Each row of numbers belongs to one of the things below and depends on some of the facts about them. Some rows are named. Which thing is each other row?

Some rows with their names:
  2  -8   4  -2 -16   0  -8  20 -15  17 -17  16   6  20 -25  32  -5  17 -20  -8 -11  16 -23  -9 -13  -2  -4   9   2  11 -33  -8 -16  -5  24 -22   9   5: vastel
 -8 -13  14 -16  -4  24  19 -27   2 -22  14  -7 -10 -29  -5 -25   6   9   0 -15  11  -6  -6 -27  13   1 -23  -6  22 -18   1   4  -4 -28   0   7 -21 -36: brorek
 -9  -9   3 -14  -6  25  10  -2   1 -13  10   7   8 -16  -3 -14   3   5  17 -16  22  -5 -21 -11   4  13 -14  -5  21 -28   6  20   6  -7  12   4 -10 -20: safusur
-10  -3  -3   2  -6 -11  -5  16 -25  20   1  21  -1  24  -7  21 -14  22 -13 -11  -8   4 -13  12   3   5  -5  21  -7  18 -25 -16 -33   3   9 -15  11  15: ridas
-14  -4   1  17  -9 -33  -1   4 -27   3 -15  -4  -8  26   9  -7  -8   5 -30  13   1  18 -20   8  18  20  34   9   2  18  -4  15  -1  -3 -11   8   5  11: gefam
  4   6   3  -2  24 -15 -11   9   4  13  29  -8  -2  13 -13  16   4  -9  10   5  -9  -8   6  11  -5 -11  14 -13 -10  20   4 -10   5  -8 -11  11 -11  -3: vomim
 15   2  -7   2  22   0  -6  23  12  13  15  -4  -4  23   1   8  34 -13  19  -3 -26  -7  -3   8   4 -16  18 -26 -32  22  19  -1  -5 -11 -24   6   3  -9: koger
  6   9  11  -5  26 -19  -1  14   1   7  29  -8  -8  -5 -10  12   8 -11  -5  -3 -12 -11   1  10  -7 -12  11 -15 -10  26  -2  -6   3  -1 -15   5  -9   0: flupek
-17  -7  -8  -6  -5  -6  16 -40 -22   3  19  -4 -11   1   7 -29 -13  24  -5  -5   2  -6   4  13  27   2 -13   8  -2  22   3 -17 -28 -18 -16   8  -2 -12: dustir
 10  11 -15  34  -8 -35  -9  -4 -16   6 -12  -6  -9  16  -6   9 -15  -9 -18  15 -13  10  11  19  -7 -21  17  17 -26  25 -14 -13 -17  19 -17  -2  32  22: kleflu
  6  -3  -8  -6   2  26   9  16  10  -7   4   2   3  -4  15 -17  33  -7  30 -25   0 -10 -16  -3  11   2  -3 -22 -10 -15  24  24  -5  -7 -12   5   7 -12: tamis
 23   8   0  12  -2 -23 -12   7   0   9  -7 -14   3   6 -35  25   5 -18 -14   8 -16  16  -5   0 -32 -28  20 -15 -10  21 -18  -2  14   1   0   0  17   3: merer
 14   8   9   0 -13  29  -5   3  12 -21  -6 -12  11 -28 -15   3  11 -18  23 -17  11  -2   9 -27  -9  -6 -13  -9  22 -33   3  18  22  -1  14   8   1   3: vadis
  9  22   8   2  -6  27  -8  -3   1 -15   6 -15   6 -27   4  -3   3 -11  32 -20   3 -20  41 -12  19  -2 -24   2  14 -13  13  -2   7  10   1  11   0  32: flolo
 -6  -8  -2 -11   5 -14  13 -27  -8   2  27 -12  -7  -5 -17 -16   0   5  -1  -9   5   1 -12   7  -6 -11   2 -12   2  12  -3  -1  -5 -29 -14  20  -3 -29: klesoler
 12   7  -8  30 -22  -5  -9  -6  -8  -9 -27  -5  -1  -1  -8   6  -9 -12  -8   7  -3  12  11  -7  -5 -15   1  16  -6  -5 -12  -2  -5  16  -1  -6  26  17: bokom
  6   8  -7  10   0   5   1  -6  -4  -5  10   6   9 -11  -2  -7 -14 -11   8  20  14  -9  -9  15   1  -1   1  -2   0   4  13   8  19  35   5  -9   2   0: brabis
 -8  -1  -2 -15  11  -9   4  -3  23   5 -11   2  -2  -6  22  -2  -2   3  -6   4   0   0  23   9 -17   6  -5   8  -5 -11   1 -10   2   0   1   0   0   6: mostakle
-15   0   9 -10   9 -20  -1   7  12   1 -24 -10  -5   4  33  -6   1   2 -19   7  -1  10  22   3   0  29  19   6   9  -8   7   7  17 -10  -3  13  -8  22: fligudros
 0  4 -4  6 -3 -3  0 -2 -5 -3  4 -2  0 -3  0 -4 -3 -5  6 -5  6 -3 -2  4  0 -2  0  2  0 -4  0  5 -3  5 -4  5  7  3: drobrere
 -8  -1  -3 -14  12  -9   4  -2  23   5 -11   1  -2  -5  23  -2  -2   4  -5   3  -1   0  23   9 -16   7  -4   8  -5 -12   2 -10   3   0   1   0  -1   6: peklem

Some facts about the things:
{tokam, dofun, flupek, fefimi} α skeni
{gruso, kluvo, skubrom, rigu, bevas, vire} α tidrun
{grastora, vitok, voster, vadis, gresa, besik} α mostakle
{furek, trudar} α lozir
{plateflon, brakam, flusu, merer, zatonan, gefliklu} α fluba
{zupun, zogron, difom, drogur} α bodre
{raplan, barura, trimim} α ragis
{litel, gridisel, plizo, brabis, semir, beplim, ratrobel, klestil} α biser
{sono, grebal, skazu, flolo, filun, kotol, koplede} α kapim
{stiklubrel, grabrosi, stuskul, bodun, tamis, graski, koger, stuvoful, fatur} α deplin
{flutus, buplal, stufaflo, butak, vabril, gefam, pigran, pabol, fleste, tadis} α fligudros
{bastal, laflo, teke} α vastini
{febris, vivir, nodis, stegom} α fotre
{tuflizak, desum, plaplir, safusur, burol, nupu, lora} α mafu
{drezun, dustir, zedu, sagremen, kidrar, brorek, pusun, klesoler} α drester
{vagovir, kleflu, zipadi} α mubu
{fluro, bezo, dribesim, gagrikos, botis} α peklem
{stivum, piflel, grafek, klestur, klizi, ruval, guskek} α tason
{nitrom, tribam, ridas, vastel, kogi, riguk, plitrim, notram} α fofes
{bokom, niflu, fibebo, fuplodri, paskal} α laflor
{gopan, vomim, tusa, dronis} α gemul
{driban, nime, tani, drobrere} α kipe
{mosis, truflobi} α plodu
{skodra, vukel} α plasulol
{tokam, fluro, stivum, sagremen, brakam, gridisel, tamis, bevas, nupu} τ g
{gruso, gefam, bodun, ridas, gopan, zatonan, mosis, guskek, ratrobel} τ c
{furek, skazu, flutus, bastal, stuskul, vitok, plizo, kleflu, klizi, burol} τ f
{plateflon, trudar, vadis, fleste} τ i
{zupun, dustir, buplal, filun, graski, plitrim, besik} τ e
{raplan, sono, drezun, nodis, difom, laflo, pigran, grafek, flusu, fibebo, vastel, semir, stuvoful, tusa, zipadi} τ a
{litel, grebal, grabrosi, vagovir, dofun, stufaflo, dribesim, skubrom, voster, tribam, brorek, klestur, safusur, vukel} τ b
{stiklubrel, bezo, merer} τ h
{febris, flupek, gresa, plaplir, koger, koplede, botis, vire, vomim, drogur, klestil} τ d
{tuflizak, pusun} τ l
{flolo, niflu, pabol} τ n
{vivir, desum, kotol, beplim} τ k
{butak, piflel, stegom, kogi} τ m
{kluvo, nitrom, klesoler, fuplodri, lora} τ o
{zedu, vabril, nime, fatur} τ j
{kidrar, bokom, ruval, dronis, notram} τ p
[tokam, plateflon, zupun, sono, stiklubrel, bastal, febris, dofun, stivum, barura, dribesim, trimim, kluvo, zedu, sagremen, gefam, brakam, vadis, kidrar, gridisel, rigu, bokom, stegom, tamis, graski, driban, kleflu, gagrikos, flusu, klestur, nime, pusun, niflu, klizi, merer, brabis, safusur, ruval, bevas, klesoler, mosis, kogi, teke, semir, stuvoful, plitrim, drobrere, fleste, drogur, fuplodri, klestil, fatur, vukel, besik, truflobi, zipadi] ε q
[gruso, furek, litel, grebal, zogron, flutus, drezun, fluro, bezo, buplal, difom, bodun, voster, laflo, plaplir, pigran, plizo, koger, koplede, fibebo, zatonan, vire, guskek, vomim, nupu, fefimi, notram, ratrobel] ε s
[grastora, raplan, skazu, trudar, flolo, dustir, vivir, desum, stufaflo, butak, nodis, skubrom, vabril, tribam, gresa, grafek, ridas, gopan, botis, vastel, burol, pabol, beplim, riguk, gefliklu, tusa, tadis, skodra, paskal] ε r
[grabrosi, tuflizak, vagovir, filun, nitrom, stuskul, vitok, piflel, flupek, kotol, brorek, tani, dronis, lora] ε t

Name these rows:
No name comes twice in this set of rows, the named rows included.
  0  -3 -11  19   2  -6  -3 -10  -9   8   4  18   2  21  -1   0 -24   3 -11  45   3   1 -17  18  10  -2  11   9 -15  23   5 -11   4  32   4 -23  -4 -12 -> ratrobel
  9   8 -11  36  -2 -28 -17  -5 -11   8 -11  -2 -11  28  -5  16 -15  -6 -15  26 -19   9  19  10   2 -20  16  20 -27  26 -12 -25 -17  15 -16  -6  18  17 -> furek
  4 -12 -18  19  -2   1   0   8  -2   9 -14  16  -9  37  15  -4  16   6  -3  13 -21   8 -19   6  18  -7  13   0 -36  16   9  -5 -29  -2 -19 -15  15 -15 -> bodun
  4 -17  -2  11 -16  -7   0 -33  -5   0 -14  -7  -9  15 -28   1  -5   8 -24  20 -11  24  -8 -20  -7 -22   4   1  -1  11 -19 -17  -8 -27   0  -3   0 -35 -> drezun
 11  11  -3  33   0 -30  -8   0 -15   3  -9  -3 -17   9  -4  13 -13  -8 -30  18 -22   4  15   9   1 -21  12  18 -26  32 -17 -21 -20  22 -19 -13  20  19 -> vitok
 11  14  -4   1  21 -15  -3   4   0  10  33  -3   9  -5 -15   5  -7 -19   8  19   4 -14 -11  30 -13 -11  16 -20  -8  27  14   5  28  27  -5   1  -3   0 -> klestil
 -5  -4   9 -12  18  -6   8   7  -3   4  26   5  -6  -5  -5   1   3   3  -8  -3  -1  -9 -18   5   1   0   1  -9  -1  15  -2   0  -4  -4  -6  -4 -16 -17 -> lora
-14   0   3 -17  13  -7  -3  20  15  11  -7  13   0   1  15  18  -6   8  -1 -16  -1  -3  20   8 -23  10 -11  21  -1 -21 -14 -11 -12  -2   9  -2   3  18 -> fofes
 23   5   4  14   4 -16 -19   7   6  11  -6 -11   1  18 -33  32   6 -16 -11  20 -23  15   4  -9 -23 -28  20 -12 -12  22 -14 -14  13  -5   2  -2   3  -1 -> bezo
-13  -7  13 -25  -6  34   2  21  -7   1  12  17  12  -7  -6  10   4  19  19 -36  13 -10 -15 -15   8  21 -27   4  26 -23  -8   8  -9 -12  27  -5 -15   1 -> tribam
 -2 -12  12  16 -13 -15 -12   8 -12   2 -30  -4  -4  33  -8  11   1   3 -33  27  -9  29 -19 -20  10  15  34   1   9  10 -10   9  15 -15   8  -1 -10  -3 -> pigran
 17 -14 -15  13 -17   5   5  12   2   4 -32   9  -1  21  -3   0  26  -1 -13   4 -18  22 -36  -7  -8 -14  14 -15 -25   7  -3  13 -13  -4  -4 -18  26 -20 -> stuvoful
  3  -1  10  -4  -7  11  -9  29  -3  -1  -1   7   9  -4 -28  28   4  -3   9 -26   4   4 -15 -16 -22  -3  -7   3  16 -23 -23  11   0  -6  20  -1   4   4 -> kogi

Now the same things, written a new way:
Some rows with their names:
-22   1  24  -2   7  -3 -21  21   0  16  -4   6   6 -29  12   3 -10  -3   3  26  -2   5  12  -6  -1  15   4  -2   9  -8 -12 -12  13: butak
-29   7  -8   1  -9   0 -20  16  -2 -10  -3  -8   5   7  13   0 -10  -4   8  22   0  10   6   9   0  -5  -2  -1   5  -6 -11  -7  23: vivir
  6   6   4  -9  -1   6 -15  12   5 -10 -16  -9   1   4  12 -12  -9   4  -2  12   6  10  11  -1   0  10   3  -3   4  -5 -23 -12  21: tribam
 -5   2   2  -8  -4   2  -3  20   4  -7  -4 -10   0   9  10  -4  -9  -3  -3  15   4   6   8  -7  -1   6   7  -7  10   1 -29  -6  17: dribesim
-11 -13  22   0   4  -1  -8  18  -2  13  -5  -9   6 -17  11  -2 -13  -1  -8  16   0   2   9 -11   0  18  16 -11  11  -6 -31  -3  12: fleste
-11  -1   8  -1  -9   8  -2  20  10   1 -16  -8   0  19  12  -2  -8   0  -2  17   3   4   5 -11   0   9   2   1  11   2 -12   3  15: brorek
 -9   2   4  -7  -6   6 -19  13   0  -6   9  -3   2   1   9  -6  -9  -2   0  20  -1   6  10  -1   2   8   6  -5  13  -6 -21   2  14: lozir
-12   3  -7  -4   0   2   0  13  -1 -12  -5   0  -3  20  11  -8 -10  -4   2  11  16   1   9  -5   4   5  12  -8  15   4 -29  -9  18: tamis
 -7  -2   8  -4  -6   7 -19   8  -4  15   3   1   3   5  12  -8 -10   4  -3  10   4   2   8  -2   3  18   8 -13  13  -3 -18   2  17: laflo
-20   1   3  -1  -7   2 -21  11  -4  -4  -8  -9   5   2  13  -1 -10  -3   3  17  -3   7   5   5   0   7   1  -3   6  -7 -13  -5  19: skazu
  6  -1  -9  -9  -9   7  -4  12   9  -4  -6  -3   0  28  13 -11  -8   5  -7  16  12   6   9  -9   5  14  14 -14   9  -1 -27   0  22: vire
-14   0   2   1  -9   5 -16  20  -4   6  -2   3   5   2  11  -3 -10  -2   3  18  -3   7   4   6   1   2   0 -10   7  -4 -14   1  21: furek
-29  -1  -5  -1 -13  -2 -33   0  -7  19  22  -4   6   8  14  -6 -12   5   2   1   7  -2   6   3   0  20   4 -19  15   0  -6   2  20: ratrobel
 -9   2   4  -7  -6   6 -19  13   0  -6   9  -4   2   1   9  -6  -9  -2  -1  20  -1   6  10  -1   3   8   6  -5  13  -6 -20   2  14: vastini
 -3   7   7  -5  -1   6 -22   9   0  -3 -11 -11   2  -2  12 -11 -11   4   1   9   4   8  12   2  -1  10   1  -3   6  -5 -19 -11  20: riguk
-14  -6  10  -1  -5   3 -14  15  -1   0  -3  -5   4  -2  10  -3 -11   0   1  13  -2   2   5   2  -1   8  -3  -4   9  -4  -9   4  13: lora
 -2   8  25  -5   4   3 -17  24  -6  10  -3  -4   1 -25   6  -7 -12  -3   2   6  -5   6  10   2  -6   6  -8  -3   9   1 -22 -11  14: kogi
-34   3   0   3  -7   3 -35  -7  -9  11  11 -17   5   7  15  -8 -12   6   3   6   8   1  11   3   2  13   8  -6  17  -6 -11  -2  18: gopan
 -9   2   4  -7  -6   6 -19  13   0  -7   8  -4   2   1   9  -6  -9  -2   0  20  -1   6  10  -1   3   8   5  -5  13  -6 -20   2  14: fotre
-15  -1   7  -2  -5   2 -12  17  -4   0  -1 -12   3   0  10  -2 -11  -4  -1  11  -1   4   6  -1  -2   5   4  -7  10  -1 -24  -3  16: besik
-11   6  -5  -7  -5   2  -6  16   5  -5   4 -12  -1  16  11  -7  -9   0  -2  12  10   5  11  -7   0   4   8  -8  13   3 -28  -6  19: tokam

Name these rows:
No name comes twice in this set of rows, the named rows included.
-10  -1   1   7  -9   9 -23  11  -9   8  -4  -9   6   1  12 -14 -14   5   2   5   0   8   5  13   1   0  -1 -12   6  -7 -17   2  24 -> notram
-15  -4   4 -10  -7  -6 -18   7  -2   3  11 -13   3   3  10  -1 -11  -1  -5   2   4  -2   6  -5  -3  24   7 -15  13   2 -20  -4  14 -> semir
-35   2   0   5  -7   3 -25   1 -10  13  18 -21   3   6  12  -9 -14   3   1   1   7   0  10   1   0   5   8 -10  20   0 -21   1  18 -> mosis
-16  -4   5   0   0   2  -6  14 -10  -7 -10   1   0   5  10  -3 -12  -7   3  11   5   1   4   3   2   6   8  -7  13   0 -25  -6  15 -> graski
-24  -4   3   7  -4   0 -13  26   0  14   0   5   8  -8  13  -3 -11  -1   3  27   1   8   7   0   2  -1   7 -12   7  -8 -17   0  21 -> flutus
-17  -5   7   4  -2   1 -12  23   1  16  -1   5   7  -8  13  -4 -11   1   0  25   2   7   8  -4   3   6  10 -13   8  -7 -19   0  20 -> buplal
 -4  -3  11   1  -1   7 -16  15  -2  -1  -8  -9   4  -8   9 -12 -13   4   2   7   0   5   7   6  -2   3  -8  -3   6  -5 -13   1  16 -> nitrom
  5  -4 -11  -6  -4   8   2  10   4 -11 -15  11  -2  32  13 -12  -8   2  -2  15  19   3   7  -6   8  14  18 -14  11  -1 -28  -3  21 -> koger
-30   4 -13  -5 -12  -9 -23  14   0 -13   3  -6   6   7  13   4  -9  -6   7  18   0   7   4   7  -3   5  -5  -7   3  -4  -5  -9  23 -> beplim
-16  -3  -2  -6 -12  -4 -19  18  -2   3   5   4   6   2  11   1 -10  -4   2  14  -2   4   2   6  -2  13  -3 -16   5  -2  -9  -1  21 -> plizo
-44  -2   1  12  -1  -2 -22   7  -5  20  19 -19   6  -4  14  -8 -15   5   2  10  11   2  12  -5   1   2  15 -12  19  -4 -23  -1  19 -> gefam
 -2  -4 -13 -15  -9  -5  -3  10  11 -16   2 -16   0  26  11  -4  -9   0  -9   8  13   2   8 -12  -1  19  12 -16   9   4 -29  -6  19 -> klestil

